Here is a tiny trained network, its code and every weight. The questions are about switching its units off for an input and a target symbol, where a switched-off unit gives its printed mean instead of its output.

import numpy as np


def w(rows, s, z=0):
    codes = np.array(rows[::2]) - 128.0
    scale = np.full(codes.shape[1], s)
    scale[-1] = z or s
    return codes * scale


def norm(h):
    return h / np.sqrt((h * h).mean(-1, keepdims=True) + 1e-5)


def f(y):
    return y / 2 * (1 + np.tanh(0.7978845608 * (y + 0.044715 * y**3)))


def softmax(a):
    e = np.exp(a - a.max(-1, keepdims=True))
    return e / e.sum(-1, keepdims=True)


def log_softmax(a):
    a = a - a.max(-1, keepdims=True)
    return a - np.log(np.exp(a).sum(-1, keepdims=True))


def net(x, mask):
    ids = ['ΓΛΠΦΨεητ'.index(c) for c in x.split()]
    T = len(ids)
    res = E[ids] + P[:T]
    u = 0
    for l in range(2):
        q, k, v = (norm(res) @ M[l].T for M in (Q, K, V))
        z = softmax(np.where(np.tri(T) > 0, q @ k.T / 4**0.5, -1e9)) @ v
        res = res + np.where(mask[u], z, O[l][:, -1]) @ O[l][:, :-1]
        u += 1
        y = f(norm(res) @ A[l][:, :-1].T + A[l][:, -1])
        res = res + np.where(mask[u : u + 16], y, B[l][:, -1]) @ B[l][:, :-1]
        u += 16
    return log_softmax(norm(res)[-1] @ U[:, :-1].T + U[:, -1])


Q, K, V, O, A, B = {}, {}, {}, {}, {}, {}
E = w([
[51,80,189],'Γ',
[229,229,4],'Λ',
[124,230,47],'Π',
[45,130,120],'Φ',
[41,129,148],'Ψ',
[51,173,73],'ε',
[86,55,156],'η',
[139,123,139],'τ',
],0.0048)
P = w([
[114,155,122],'0',
[159,2,106],'1',
[8,47,43],'2',
[227,95,192],'3',
[26,36,69],'4',
[69,243,138],'5',
],0.0076)
Q[0] = w([
[118,157,102],'0.h0',
[229,76,143],'0.h0',
[4,248,114],'0.h0',
[121,142,142],'0.h0',
],0.0049)
K[0] = w([
[127,139,147],'0.h0',
[102,58,110],'0.h0',
[167,253,205],'0.h0',
[153,90,198],'0.h0',
],0.0051)
V[0] = w([
[88,103,163],'0.h0',
[128,128,128],'0.h0',
[95,53,1],'0.h0',
[37,36,63],'0.h0',
],0.0043)
O[0] = w([
[159,115,150,155],'0.h0',
[128,128,128,128],'0.h0',
[192,190,209,227],'0.h0',
[151,164,255,255],'0.h0',
],0.0065,0.0029)
A[0] = w([
[92,123,45,8],'0.n0',
[93,160,153,131],'0.n1',
[154,40,67,81],'0.n2',
[118,146,146,141],'0.n3',
[188,168,145,33],'0.n4',
[97,159,110,61],'0.n5',
[184,109,80,3],'0.n6',
[174,155,143,52],'0.n7',
[84,88,227,122],'0.n8',
[105,122,162,139],'0.n9',
[161,136,131,42],'0.n10',
[106,79,142,128],'0.n11',
[109,123,120,103],'0.n12',
[134,89,88,108],'0.n13',
[127,130,132,122],'0.n14',
[151,180,1,25],'0.n15',
],0.0079,0.0049)
B[0] = w([
[112,108,184,112],'0.n0',
[143,139,70,170],'0.n1',
[155,200,94,119],'0.n2',
[119,146,90,152],'0.n3',
[97,130,207,109],'0.n4',
[144,98,118,114],'0.n5',
[234,102,160,98],'0.n6',
[107,136,204,105],'0.n7',
[43,166,55,252],'0.n8',
[105,142,73,171],'0.n9',
[158,100,232,94],'0.n10',
[129,119,77,160],'0.n11',
[149,105,144,121],'0.n12',
[180,153,146,113],'0.n13',
[129,127,127,126],'0.n14',
[4,100,117,139],'0.n15',
],0.0044,0.0039)
Q[1] = w([
[129,176,250],'1.h0',
[47,237,83],'1.h0',
[135,117,25],'1.h0',
[130,182,225],'1.h0',
],0.013)
K[1] = w([
[201,61,194],'1.h0',
[166,216,254],'1.h0',
[20,197,115],'1.h0',
[198,55,221],'1.h0',
],0.0099)
V[1] = w([
[185,64,95],'1.h0',
[216,161,62],'1.h0',
[187,246,68],'1.h0',
[142,216,188],'1.h0',
],0.011)
O[1] = w([
[114,119,1,1],'1.h0',
[53,31,63,66],'1.h0',
[45,38,144,185],'1.h0',
[151,29,208,181],'1.h0',
],0.0099,0.0042)
A[1] = w([
[112,150,75,62],'1.n0',
[133,163,38,35],'1.n1',
[158,129,121,81],'1.n2',
[121,183,55,102],'1.n3',
[136,139,126,114],'1.n4',
[193,184,122,80],'1.n5',
[188,87,120,103],'1.n6',
[94,106,113,92],'1.n7',
[181,215,114,77],'1.n8',
[80,160,157,127],'1.n9',
[162,109,109,95],'1.n10',
[183,133,127,68],'1.n11',
[159,121,127,61],'1.n12',
[140,181,164,155],'1.n13',
[173,114,121,87],'1.n14',
[248,95,131,254],'1.n15',
],0.016,0.005)
B[1] = w([
[127,92,144,121],'1.n0',
[188,77,170,137],'1.n1',
[85,131,146,109],'1.n2',
[251,68,163,151],'1.n3',
[118,124,125,121],'1.n4',
[73,113,82,198],'1.n5',
[117,165,214,120],'1.n6',
[112,167,121,155],'1.n7',
[107,107,75,230],'1.n8',
[187,148,140,223],'1.n9',
[113,141,147,106],'1.n10',
[70,120,168,127],'1.n11',
[114,135,148,105],'1.n12',
[139,136,99,255],'1.n13',
[99,136,176,111],'1.n14',
[59,184,205,220],'1.n15',
],0.013,0.0052)
U = w([
[168,194,10,240],'Γ',
[62,63,22,208],'Λ',
[17,232,110,4],'Π',
[166,75,233,100],'Φ',
[196,172,186,65],'Ψ',
[94,24,158,163],'ε',
[142,181,193,56],'η',
[249,73,99,240],'τ',
],0.011,0.0025)

Each question gives the input, a string of symbols that net reads in full, and the target symbol t.
The units are the heads (4 rows each of Q, K, V and O) and the neurons (one row each of A and B). Each row of codes is followed by its name. A weight is (code - 128) times the scale printed after its matrix; where a second scale follows, it is the last column's (O, A, B and U).
mask holds one flag per unit, layer by layer, with each layer's heads first. A switched-off unit (its flag False) gives its mean, the last column of its rows in O or B, instead of its output. The means were averaged over made-up inputs and are rounded, as every weight is.
A unit's drop is (log p(t) with every unit on - log p(t) with that unit switched off) / (log p(t) with every unit on - log p(t) with every unit switched off).
The circuit of an input: a set's keep is (log p(t) with only the set's units on - log p(t) with every unit switched off) / (log p(t) with every unit on - log p(t) with every unit switched off). Starting from the 12 units with the biggest drops (on a tie, the unit counted first), units are removed one at a time, each time the one whose removal leaves the highest keep (on an exact tie, the one counted first), for as long as the keep stays at least 0.8.
units of the circuit, in order: the units of the circuit, biggest drop first
unit that matters most: the unit with the biggest drop
k most important neurons: the k neurons with the biggest drops, biggest first
k most important neurons of layer l: the k neurons of layer l with the biggest drops, biggest first
drop of u: that unit's drop, to one decimal
input Γ Γ Γ Λ, target Π: unit that matters most => 1.n15
input Γ Λ Λ Ψ, target Λ: units of the circuit, in order => (1.h0; 0.n8)
input Ψ Γ ε, target Ψ: units of the circuit, in order => (0.h0; 1.h0)
input τ Λ Γ ε Ψ, target τ: units of the circuit, in order => (1.h0; 0.h0; 1.n3)
input Λ Ψ ε Γ Γ, target Λ: 3 most important neurons => (0.n11; 1.n15; 0.n8)
input τ Γ ε Λ Γ Λ, target Λ: units of the circuit, in order => (1.h0; 0.h0)
input Λ Π Γ ε η Π, target Φ: units of the circuit, in order => (1.h0; 0.n4)
input τ Γ Φ Γ, target Π: 2 most important neurons => (0.n8; 1.n15)
input Ψ Γ Φ, target Ψ: units of the circuit, in order => (1.h0; 0.h0)
input Π Λ Λ Ψ η, target Π: 4 most important neurons => (0.n15; 1.n3; 1.n7; 1.n8)
input Λ ε Λ Π τ, target Λ: 2 most important neurons => (1.n15; 0.n8)
input Ψ ε Γ, target Ψ: 2 most important neurons of layer 0 => (0.n15; 0.n11)
input Λ ε ε ε η, target Λ: 2 most important neurons => (0.n15; 1.n15)
input η Φ Φ, target η: unit that matters most => 0.h0
input Φ η Π Γ Ψ, target Φ: 4 most important neurons of layer 1 => (1.n15; 1.n9; 1.n5; 1.n8)
input Γ Γ ε τ, target Π: 2 most important neurons => (0.n8; 1.n15)
input ε Γ η τ ε ε, target τ: 2 most important neurons => (1.n15; 0.n8)
input η Π η Λ Γ Φ, target Λ: 2 most important neurons => (0.n8; 1.n15)
input Ψ ε η, target Ψ: drop of 1.n8 => 0.1
input Π η Ψ Π, target Γ: drop of 1.n6 => 0.0
input Φ η Γ Γ, target Γ: units of the circuit, in order => (1.h0)
